Here is a tiny trained network, its code and every weight. The questions are about switching its units off for an input and a class, where a switched-off unit gives its printed mean instead of its output.

import numpy as np


def w(rows, s, z=0):
    codes = np.array(rows[::2]) - 128.0
    scale = np.full(codes.shape[1], s)
    scale[-1] = z or s
    return codes * scale


def norm(h):
    return h / np.sqrt((h * h).mean(-1, keepdims=True) + 1e-5)


def f(y):
    return np.maximum(y, 0)


def log_softmax(a):
    a = a - a.max(-1, keepdims=True)
    return a - np.log(np.exp(a).sum(-1, keepdims=True))


def net(x, mask):
    res = np.array(x, float).reshape(1, 8) / 4 @ E
    u = 0
    for l in range(3):
        y = f(norm(res) @ A[l][:, :-1].T + A[l][:, -1])
        res = res + np.where(mask[u : u + 11], y, B[l][:, -1]) @ B[l][:, :-1]
        u += 11
    return log_softmax(norm(res)[-1] @ U[:, :-1].T + U[:, -1])


A, B = {}, {}
E = w([
[111,123,117,134],'x0',
[94,117,104,141],'x1',
[46,87,250,137],'x2',
[115,123,120,133],'x3',
[39,254,118,134],'x4',
[152,136,143,119],'x5',
[134,129,133,126],'x6',
[65,65,116,21],'x7',
],0.0087)
A[0] = w([
[155,148,54,118,251],'L0N0',
[176,134,44,185,103],'L0N1',
[123,170,110,110,70],'L0N2',
[196,55,131,252,107],'L0N3',
[120,87,135,106,56],'L0N4',
[201,107,52,151,104],'L0N5',
[141,68,119,86,53],'L0N6',
[102,100,191,143,210],'L0N7',
[84,103,146,75,169],'L0N8',
[151,150,155,92,160],'L0N9',
[103,103,84,123,125],'L0N10',
],0.013,0.0019)
B[0] = w([
[178,144,113,80,216],'L0N0',
[181,175,119,103,221],'L0N1',
[159,153,161,109,158],'L0N2',
[82,112,250,62,254],'L0N3',
[167,98,100,143,162],'L0N4',
[156,92,60,168,226],'L0N5',
[179,104,122,184,180],'L0N6',
[108,131,196,106,219],'L0N7',
[101,140,129,81,209],'L0N8',
[82,118,109,140,153],'L0N9',
[138,118,146,128,161],'L0N10',
],0.019,0.0068)
A[1] = w([
[65,158,204,224,139],'L1N0',
[151,69,14,140,100],'L1N1',
[251,217,67,216,93],'L1N2',
[134,138,129,115,47],'L1N3',
[185,213,82,45,96],'L1N4',
[109,46,64,158,176],'L1N5',
[167,149,124,91,70],'L1N6',
[82,119,149,179,86],'L1N7',
[177,61,182,119,12],'L1N8',
[107,161,107,129,62],'L1N9',
[143,96,88,31,172],'L1N10',
],0.012,0.0011)
B[1] = w([
[180,135,73,179,220],'L1N0',
[137,134,148,216,181],'L1N1',
[2,193,154,136,238],'L1N2',
[133,130,140,114,138],'L1N3',
[136,2,200,87,255],'L1N4',
[179,142,156,157,151],'L1N5',
[101,67,119,123,185],'L1N6',
[189,127,108,113,157],'L1N7',
[99,104,53,85,222],'L1N8',
[139,104,115,145,141],'L1N9',
[184,194,97,129,227],'L1N10',
],0.016,0.007)
A[2] = w([
[61,248,68,61,88],'L2N0',
[122,136,137,180,32],'L2N1',
[103,154,238,151,156],'L2N2',
[140,91,139,79,117],'L2N3',
[145,96,151,50,129],'L2N4',
[124,70,70,205,159],'L2N5',
[178,138,113,141,161],'L2N6',
[105,95,161,149,12],'L2N7',
[143,169,180,189,24],'L2N8',
[136,78,119,126,137],'L2N9',
[139,191,150,244,28],'L2N10',
],0.014,0.0012)
B[2] = w([
[103,88,253,145,174],'L2N0',
[150,145,88,139,140],'L2N1',
[136,143,162,234,225],'L2N2',
[58,139,32,132,206],'L2N3',
[114,127,87,74,244],'L2N4',
[126,200,99,196,149],'L2N5',
[87,119,149,162,154],'L2N6',
[96,227,141,111,149],'L2N7',
[167,101,74,117,162],'L2N8',
[123,192,126,131,161],'L2N9',
[215,101,15,159,169],'L2N10',
],0.016,0.011)
U = w([
[99,91,66,4,83],'0',
[50,115,216,107,187],'1',
[180,120,65,186,254],'2',
],0.013,0.00016)

Each question gives the input, the list of numbers given to net, and the class t.
The units are the neurons (one row each of A and B). Each row of codes is followed by its name. A weight is (code - 128) times the scale printed after its matrix; where a second scale follows, it is the last column's (A, B and U).
mask holds one flag per neuron, layer by layer. A switched-off neuron (its flag False) gives its mean, the last column of its row in B, instead of its output. The means were averaged over made-up inputs and are rounded, as every weight is.
A unit's drop is (log p(t) with every unit on - log p(t) with that unit switched off) / (log p(t) with every unit on - log p(t) with every unit switched off).
The circuit of an input: a set's keep is (log p(t) with only the set's units on - log p(t) with every unit switched off) / (log p(t) with every unit on - log p(t) with every unit switched off). Starting from the 12 units with the biggest drops (on a tie, the unit counted first), units are removed one at a time, each time the one whose removal leaves the highest keep (on an exact tie, the one counted first), for as long as the keep stays at least 0.8.
units of the circuit, in order: the units of the circuit, biggest drop first
top k neurons: the k neurons with the biggest drops, biggest first
k most important neurons of layer l: the k neurons of layer l with the biggest drops, biggest first
drop when u is switched off: that unit's drop, to one decimal
input [-7,-8,7,8,-2,0,1,5], class 0: top 2 neurons	L1N2, L0N3
input [-6,0,-2,-7,-6,5,-3,2], class 2: 2 most important neurons of layer 0	L0N5, L0N6
input [-2,1,3,-1,1,7,5,-2], class 2: units of the circuit, in order	L0N3
input [-3,4,-7,6,4,-5,-7,-2], class 1: top 3 neurons	L1N2, L0N3, L2N0
input [-5,6,-4,5,3,2,-2,-3], class 1: top 2 neurons	L1N2, L0N3
input [-7,2,-1,3,-3,-5,6,-7], class 0: top 2 neurons	L0N3, L0N5
input [-5,6,-8,0,5,2,-1,-5], class 1: top 2 neurons	L1N2, L2N0
input [3,-1,-5,8,-1,-7,-7,-5], class 0: top 2 neurons	L0N3, L1N4
input [-2,-4,4,-2,-2,-7,6,2], class 0: top 2 neurons	L1N2, L0N3
input [4,-1,-5,2,-8,2,-4,3], class 2: top 2 neurons	L0N5, L1N1
input [-8,-6,7,-7,-2,7,4,3], class 0: top 3 neurons	L1N2, L1N8, L0N3
input [2,8,8,4,8,-8,6,0], class 2: 3 most important neurons of layer 0	L0N3, L0N0, L0N1
input [-6,0,-3,-7,-1,8,6,5], class 2: top 2 neurons	L0N3, L1N1
input [-5,2,-8,-8,-7,0,0,-1], class 0: 3 most important neurons of layer 1	L1N0, L1N2, L1N4
input [-1,0,8,7,3,-1,-4,-3], class 2: top 2 neurons	L0N3, L1N0
input [-6,-3,7,-1,-1,0,6,6], class 0: top neuron	L1N2
input [-3,-7,-2,-1,3,2,4,0], class 1: 3 most important neurons of layer 0	L0N3, L0N8, L0N7
input [4,-8,-7,-1,-5,-7,4,-2], class 0: 2 most important neurons of layer 0	L0N3, L0N1
input [8,-4,-2,-5,7,7,-7,-8], class 1: drop when L1N2 is switched off	0.5
input [-2,-3,3,7,-6,2,-5,-6], class 1: drop when L0N3 is switched off	2.0
input [-1,-1,0,-1,4,8,-7,-4], class 1: drop when L0N8 is switched off	0.0
